Here is a tiny trained network, its code and every weight. The questions are about switching its units off for an input and a class, where a switched-off unit gives its printed mean instead of its output.

import numpy as np


def w(rows, s, z=0):
    codes = np.array(rows[::2]) - 128.0
    scale = np.full(codes.shape[1], s)
    scale[-1] = z or s
    return codes * scale


def norm(h):
    return h / np.sqrt((h * h).mean(-1, keepdims=True) + 1e-5)


def f(y):
    return y / 2 * (1 + np.tanh(0.7978845608 * (y + 0.044715 * y**3)))


def log_softmax(a):
    a = a - a.max(-1, keepdims=True)
    return a - np.log(np.exp(a).sum(-1, keepdims=True))


def net(x, mask):
    res = np.array(x, float).reshape(1, 6) / 4 @ E
    u = 0
    for l in range(4):
        y = f(norm(res) @ A[l][:, :-1].T + A[l][:, -1])
        res = res + np.where(mask[u : u + 3], y, B[l][:, -1]) @ B[l][:, :-1]
        u += 3
    return log_softmax(norm(res)[-1] @ U[:, :-1].T + U[:, -1])


A, B = {}, {}
E = w([
[125,137,105,116,130,116,133,112,128,132,131],'x0',
[117,137,112,121,145,112,139,146,144,98,139],'x1',
[111,130,119,106,161,134,139,152,115,149,121],'x2',
[83,230,156,195,129,83,82,125,88,154,89],'x3',
[143,161,94,194,206,196,89,91,143,159,193],'x4',
[253,160,53,162,82,140,161,223,111,193,197],'x5',
],0.0047)
A[0] = w([
[135,1,123,65,171,189,159,61,166,93,146,5],'L0N0',
[108,113,98,174,230,227,84,54,144,96,157,11],'L0N1',
[52,43,149,100,203,188,88,31,167,93,147,24],'L0N2',
],0.0094,0.0018)
B[0] = w([
[86,64,56,127,64,135,1,196,110,90,161,223],'L0N0',
[139,194,217,134,122,53,165,149,155,219,196,216],'L0N1',
[156,122,119,139,180,162,197,85,113,97,57,247],'L0N2',
],0.0082,0.011)
A[1] = w([
[1,241,182,184,155,86,54,75,83,106,66,28],'L1N0',
[51,81,182,36,61,74,135,114,130,105,66,2],'L1N1',
[88,210,123,150,146,119,97,99,104,140,112,73],'L1N2',
],0.0088,0.0019)
B[1] = w([
[74,127,44,150,122,163,3,179,165,135,114,255],'L1N0',
[152,141,228,82,118,75,219,76,130,185,208,211],'L1N1',
[120,57,119,142,97,151,64,160,174,80,177,174],'L1N2',
],0.0059,0.0076)
A[2] = w([
[2,138,193,93,130,116,85,25,139,82,26,8],'L2N0',
[59,78,211,18,42,15,158,120,89,92,85,15],'L2N1',
[79,105,166,194,205,66,157,142,72,71,9,31],'L2N2',
],0.0087,0.0011)
B[2] = w([
[224,117,59,110,110,160,196,54,116,38,84,238],'L2N0',
[132,195,195,199,215,102,132,169,158,254,236,254],'L2N1',
[153,163,115,83,66,160,196,62,101,122,42,195],'L2N2',
],0.0059,0.0066)
A[3] = w([
[33,234,146,169,112,88,50,155,127,138,7,67],'L3N0',
[255,180,54,158,123,179,244,139,17,79,86,2],'L3N1',
[161,172,117,139,112,157,87,204,155,151,181,190],'L3N2',
],0.01,0.00067)
B[3] = w([
[171,3,89,79,95,147,127,191,93,109,214,177],'L3N0',
[125,150,129,112,133,163,174,23,146,75,24,232],'L3N1',
[97,125,138,106,140,134,147,80,115,82,49,251],'L3N2',
],0.0068,0.012)
U = w([
[141,146,110,99,119,163,197,55,127,58,2,4],'0',
[86,40,59,112,80,142,12,222,114,81,163,229],'1',
[119,205,219,150,153,62,163,171,149,212,190,161],'2',
],0.007,0.00031)

Each question gives the input, the list of numbers given to net, and the class t.
The units are the neurons (one row each of A and B). Each row of codes is followed by its name. A weight is (code - 128) times the scale printed after its matrix; where a second scale follows, it is the last column's (A, B and U).
mask holds one flag per neuron, layer by layer. A switched-off neuron (its flag False) gives its mean, the last column of its row in B, instead of its output. The means were averaged over made-up inputs and are rounded, as every weight is.
A unit's drop is (log p(t) with every unit on - log p(t) with that unit switched off) / (log p(t) with every unit on - log p(t) with every unit switched off).
The circuit of an input: a set's keep is (log p(t) with only the set's units on - log p(t) with every unit switched off) / (log p(t) with every unit on - log p(t) with every unit switched off). Starting from all 12 units, units are removed one at a time, each time the one whose removal leaves the highest keep (on an exact tie, the one counted first), for as long as the keep stays at least 0.8.
circuit, biggest first: the units of the circuit, biggest drop first
k most important neurons: the k neurons with the biggest drops, biggest first
top k neurons in layer l: the k neurons of layer l with the biggest drops, biggest first
drop when u is switched off: that unit's drop, to one decimal
input [-7,-4,-6,-3,-6,5], class 2: top 2 neurons in layer 0	(L0N2; L0N0)
input [0,4,7,-2,6,-4], class 2: circuit, biggest first	(L0N1)
input [8,0,3,-8,7,-6], class 1: 2 most important neurons	(L0N0; L0N1)
input [8,0,7,8,5,6], class 1: 2 most important neurons	(L0N2; L2N0)
input [2,-6,-6,4,-1,-1], class 1: 2 most important neurons	(L0N2; L1N0)
input [1,3,3,0,8,6], class 2: 3 most important neurons	(L0N2; L2N0; L0N1)
input [2,2,6,3,-4,0], class 2: 2 most important neurons	(L1N1; L0N2)
input [-5,-8,1,4,-2,-2], class 1: 2 most important neurons	(L1N0; L0N2)
input [-2,6,5,-1,4,3], class 2: 3 most important neurons	(L0N2; L2N0; L3N1)
input [0,1,-4,3,-7,-4], class 2: 2 most important neurons	(L1N1; L0N2)
input [1,8,3,8,6,-7], class 1: 2 most important neurons	(L1N0; L3N0)
input [7,7,1,8,-8,-7], class 1: 3 most important neurons	(L1N0; L0N2; L3N0)
input [-3,-2,5,8,2,7], class 1: 2 most important neurons	(L0N2; L2N0)
input [5,-1,-5,-2,7,-5], class 2: top neuron in layer 0	(L0N1)
input [-7,2,-2,6,-7,-5], class 2: top 2 neurons in layer 2	(L2N1; L2N0)
input [6,7,7,-8,2,0], class 1: drop when L0N0 is switched off	1.5
input [-8,7,0,-4,-2,-3], class 1: drop when L3N1 is switched off	0.1
input [2,4,-7,2,5,-2], class 2: drop when L0N1 is switched off	1.2
